Below is a small trained network, with its code and all its weights. Each question gives an input and a target symbol and asks what happens when units are switched off, that is, made to give their printed mean instead of their output.

import numpy as np


def w(rows, s, z=0):
    codes = np.array(rows[::2]) - 128.0
    scale = np.full(codes.shape[1], s)
    scale[-1] = z or s
    return codes * scale


def softmax(a):
    e = np.exp(a - a.max(-1, keepdims=True))
    return e / e.sum(-1, keepdims=True)


def log_softmax(a):
    a = a - a.max(-1, keepdims=True)
    return a - np.log(np.exp(a).sum(-1, keepdims=True))


def net(x, mask):
    ids = ['βγηλφψ'.index(c) for c in x.split()]
    T = len(ids)
    res = E[ids] + P[:T]
    u = 0
    for l in range(2):
        r = res
        for j in range(3):
            rows = slice(3 * j, 3 * j + 3)
            q, k, v = (r @ M[l][rows].T for M in (Q, K, V))
            z = softmax(np.where(np.tri(T) > 0, q @ k.T / 3**0.5, -1e9)) @ v
            o = O[l][rows]
            res = res + np.where(mask[u + j], z, o[:, -1]) @ o[:, :-1]
        u += 3
    return log_softmax(res[-1] @ U[:, :-1].T + U[:, -1])


Q, K, V, O = {}, {}, {}, {}
E = w([
[180,197,139],'β',
[174,172,216],'γ',
[179,189,207],'η',
[53,120,124],'λ',
[38,148,87],'φ',
[174,6,18],'ψ',
],0.015)
P = w([
[41,219,121],'0',
[141,119,189],'1',
[135,122,139],'2',
[151,114,120],'3',
[150,110,103],'4',
[155,97,81],'5',
[163,82,67],'6',
[143,2,143],'7',
[150,52,26],'8',
[170,50,44],'9',
],0.0092)
Q[0] = w([
[167,213,144],'L0H0',
[191,67,247],'L0H0',
[77,221,49],'L0H0',
[103,234,176],'L0H1',
[90,147,145],'L0H1',
[99,151,227],'L0H1',
[71,180,17],'L0H2',
[126,37,254],'L0H2',
[81,131,34],'L0H2',
],0.0093)
K[0] = w([
[214,134,187],'L0H0',
[138,136,30],'L0H0',
[63,216,186],'L0H0',
[35,142,58],'L0H1',
[45,130,96],'L0H1',
[87,157,197],'L0H1',
[153,75,54],'L0H2',
[54,111,254],'L0H2',
[72,143,125],'L0H2',
],0.0088)
V[0] = w([
[7,156,139],'L0H0',
[71,13,109],'L0H0',
[205,211,167],'L0H0',
[81,83,222],'L0H1',
[1,151,122],'L0H1',
[221,89,198],'L0H1',
[130,57,148],'L0H2',
[9,76,54],'L0H2',
[80,156,164],'L0H2',
],0.0079)
O[0] = w([
[200,121,131,17],'L0H0',
[156,154,60,253],'L0H0',
[114,54,128,29],'L0H0',
[174,82,129,78],'L0H1',
[109,45,153,39],'L0H1',
[189,155,137,171],'L0H1',
[158,121,102,158],'L0H2',
[170,130,180,125],'L0H2',
[166,1,138,70],'L0H2',
],0.0088,0.0057)
Q[1] = w([
[67,165,109],'L1H0',
[65,183,144],'L1H0',
[143,130,252],'L1H0',
[105,133,90],'L1H1',
[93,130,91],'L1H1',
[168,152,105],'L1H1',
[158,228,128],'L1H2',
[131,81,77],'L1H2',
[140,60,128],'L1H2',
],0.018)
K[1] = w([
[197,169,58],'L1H0',
[167,181,80],'L1H0',
[40,7,79],'L1H0',
[147,141,210],'L1H1',
[186,156,176],'L1H1',
[101,161,85],'L1H1',
[46,141,159],'L1H2',
[193,187,61],'L1H2',
[162,131,57],'L1H2',
],0.013)
V[1] = w([
[67,144,152],'L1H0',
[217,137,154],'L1H0',
[2,74,155],'L1H0',
[144,169,97],'L1H1',
[114,95,67],'L1H1',
[96,138,155],'L1H1',
[138,55,78],'L1H2',
[215,194,110],'L1H2',
[121,191,212],'L1H2',
],0.01)
O[1] = w([
[84,7,163,92],'L1H0',
[207,44,91,153],'L1H0',
[20,111,219,2],'L1H0',
[120,156,100,166],'L1H1',
[36,117,3,132],'L1H1',
[165,210,198,118],'L1H1',
[111,217,131,110],'L1H2',
[112,167,176,132],'L1H2',
[133,88,126,140],'L1H2',
],0.0057,0.0089)
U = w([
[67,244,162,255],'β',
[197,89,176,57],'γ',
[183,111,173,48],'η',
[137,41,83,153],'λ',
[83,88,101,56],'φ',
[180,142,140,197],'ψ',
],0.011,0.0038)

Each question gives the input, a string of symbols that net reads in full, and the target symbol t.
The units are the heads (3 rows each of Q, K, V and O). Each row of codes is followed by its name. A weight is (code - 128) times the scale printed after its matrix; where a second scale follows, it is the last column's (O and U).
mask holds one flag per head, layer by layer. A switched-off head (its flag False) gives its mean, the last column of its rows in O, instead of its output. The means were averaged over made-up inputs and are rounded, as every weight is.
A unit's drop is (log p(t) with every unit on - log p(t) with that unit switched off) / (log p(t) with every unit on - log p(t) with every unit switched off).
The circuit of an input: a set's keep is (log p(t) with only the set's units on - log p(t) with every unit switched off) / (log p(t) with every unit on - log p(t) with every unit switched off). Starting from all 6 units, units are removed one at a time, each time the one whose removal leaves the highest keep (on an exact tie, the one counted first), for as long as the keep stays at least 0.8.
units of the circuit, in order: the units of the circuit, biggest drop first
unit that matters most: the unit with the biggest drop
which heads matter: for each layer, one digit per head in row order, 1 if its drop is at least 0.15 and else 0, layers parted by /
drop of u: that unit's drop, to one decimal
input β β γ, target γ: units of the circuit, in order : (L0H0)
input λ ψ λ ψ β φ, target ψ: which heads matter : 101 / 100
input φ γ γ φ, target φ: units of the circuit, in order : (L0H1, L1H0, L0H0)
input γ γ ψ, target β: units of the circuit, in order : (L1H2, L0H0)
input γ γ ψ ψ ψ ψ ψ γ, target λ: units of the circuit, in order : (L1H1, L1H2)
input ψ ψ η λ, target ψ: units of the circuit, in order : (L1H0, L0H0, L0H2)
input γ λ γ λ, target λ: which heads matter : 011 / 000
input γ γ β γ η, target γ: which heads matter : 100 / 010
input γ β β φ λ, target φ: units of the circuit, in order : (L1H0, L0H0, L0H1)
input ψ ψ φ ψ γ ψ ψ ψ, target ψ: which heads matter : 100 / 001
input γ γ η γ γ λ, target λ: which heads matter : 001 / 000
input ψ γ ψ λ, target ψ: drop of L0H1 : 0.2
input γ λ ψ, target β: drop of L0H0 : 0.1
input φ γ β, target φ: drop of L0H0 : 0.2
input β γ η ψ ψ γ λ β, target λ: drop of L1H2 : 0.5
input φ β γ, target φ: unit that matters most : L0H1
